Below is a small trained network, with its code and all its weights. Each question gives an input and a class and asks what happens when units are switched off, that is, made to give their printed mean instead of their output.

import numpy as np


def w(rows, s, z=0):
    codes = np.array(rows[::2]) - 128.0
    scale = np.full(codes.shape[1], s)
    scale[-1] = z or s
    return codes * scale


def f(y):
    return np.maximum(y, 0)


def log_softmax(a):
    a = a - a.max(-1, keepdims=True)
    return a - np.log(np.exp(a).sum(-1, keepdims=True))


def net(x, mask):
    res = np.array(x, float).reshape(1, 5) / 4 @ E
    y = f(res @ A[0][:, :-1].T + A[0][:, -1])
    res = res + np.where(mask, y, B[0][:, -1]) @ B[0][:, :-1]
    return log_softmax(res[-1] @ U[:, :-1].T + U[:, -1])


A, B = {}, {}
E = w([
[226,197,67,21,235,103,161],'x0',
[141,121,108,153,138,141,121],'x1',
[203,13,133,120,95,112,225],'x2',
[113,129,141,118,135,129,144],'x3',
[137,167,98,74,35,254,149],'x4',
],0.0058)
A[0] = w([
[164,82,102,112,90,135,172,198],'N1',
[113,146,89,74,78,254,172,127],'N2',
[142,102,130,108,100,101,184,160],'N3',
[186,85,153,120,112,109,176,94],'N4',
[164,74,119,119,102,118,172,103],'N5',
[179,145,95,86,147,99,118,52],'N6',
[83,204,125,114,151,180,81,220],'N7',
[163,151,90,102,194,132,143,82],'N8',
[180,174,102,63,181,134,154,91],'N9',
[140,87,143,112,134,121,146,198],'N10',
[97,88,134,169,102,145,107,65],'N11',
[74,105,175,182,92,143,121,52],'N12',
[101,103,180,147,196,54,130,251],'N13',
[81,87,163,235,80,113,83,167],'N14',
[193,88,103,145,124,143,169,136],'N15',
[75,92,160,158,59,159,139,81],'N16',
[82,186,91,112,140,134,84,140],'N17',
[170,72,137,100,105,162,174,163],'N18',
[142,151,104,98,78,231,144,203],'N19',
],0.008,0.0029)
B[0] = w([
[61,167,187,158,137,80,81,228],'N1',
[32,77,26,128,213,41,142,254],'N2',
[90,183,179,183,117,107,77,199],'N3',
[45,190,174,157,163,158,89,201],'N4',
[60,176,193,181,133,152,74,198],'N5',
[169,79,212,54,196,209,123,179],'N6',
[98,158,200,184,122,80,91,222],'N7',
[177,82,189,32,162,167,88,196],'N8',
[121,76,227,45,151,170,106,224],'N9',
[77,149,130,179,91,100,89,193],'N10',
[208,57,209,24,163,220,156,172],'N11',
[167,82,153,61,161,196,117,192],'N12',
[68,82,34,108,138,56,97,250],'N13',
[155,48,136,56,204,130,97,249],'N14',
[83,146,199,154,105,134,39,206],'N15',
[131,78,154,58,164,175,117,207],'N16',
[126,160,236,202,135,111,57,188],'N17',
[52,137,172,171,107,108,87,226],'N18',
[63,72,47,124,177,2,116,251],'N19',
],0.0048,0.0055)
U = w([
[188,60,180,23,168,238,115,63],'0',
[95,94,9,145,173,33,126,143],'1',
[146,133,138,126,88,92,98,210],'2',
[137,130,111,130,106,97,99,186],'3',
[106,197,205,239,117,126,91,73],'4',
[205,165,51,183,62,140,191,101],'5',
[221,226,34,185,26,255,195,3],'6',
],0.0068,0.0049)

Each question gives the input, the list of numbers given to net, and the class t.
The units are the neurons (one row each of A and B). Each row of codes is followed by its name. A weight is (code - 128) times the scale printed after its matrix; where a second scale follows, it is the last column's (A, B and U).
mask holds one flag per neuron, in row order. A switched-off neuron (its flag False) gives its mean, the last column of its row in B, instead of its output. The means were averaged over made-up inputs and are rounded, as every weight is.
A unit's drop is (log p(t) with every unit on - log p(t) with that unit switched off) / (log p(t) with every unit on - log p(t) with every unit switched off).
The circuit of an input: a set's keep is (log p(t) with only the set's units on - log p(t) with every unit switched off) / (log p(t) with every unit on - log p(t) with every unit switched off). Starting from the 12 units with the biggest drops (on a tie, the unit counted first), units are removed one at a time, each time the one whose removal leaves the highest keep (on an exact tie, the one counted first), for as long as the keep stays at least 0.8.
units of the circuit, in order: the units of the circuit, biggest drop first
top k neurons: the k neurons with the biggest drops, biggest first
drop when u is switched off: that unit's drop, to one decimal
input [0,-1,-1,6,7], class 1: units of the circuit, in order -> N2; N19
input [-7,-3,7,-7,8], class 1: units of the circuit, in order -> N2
input [-7,1,6,6,-4], class 0: units of the circuit, in order -> N14; N11
input [8,6,-8,5,-7], class 0: units of the circuit, in order -> N8; N9
input [-3,7,-7,6,8], class 1: units of the circuit, in order -> N2; N19
input [7,-3,3,0,-3], class 0: units of the circuit, in order -> N9; N6
input [-7,5,4,3,-5], class 0: top 3 neurons -> N14; N11; N12
input [7,-3,-7,-1,1], class 0: top 2 neurons -> N9; N8
input [1,-2,4,-2,2], class 4: top 2 neurons -> N13; N14
input [-7,-7,2,0,-1], class 0: drop when N16 is switched off -> 0.1
input [-5,0,3,8,8], class 1: drop when N19 is switched off -> 0.4
input [4,-2,7,-7,7], class 1: drop when N19 is switched off -> 0.6
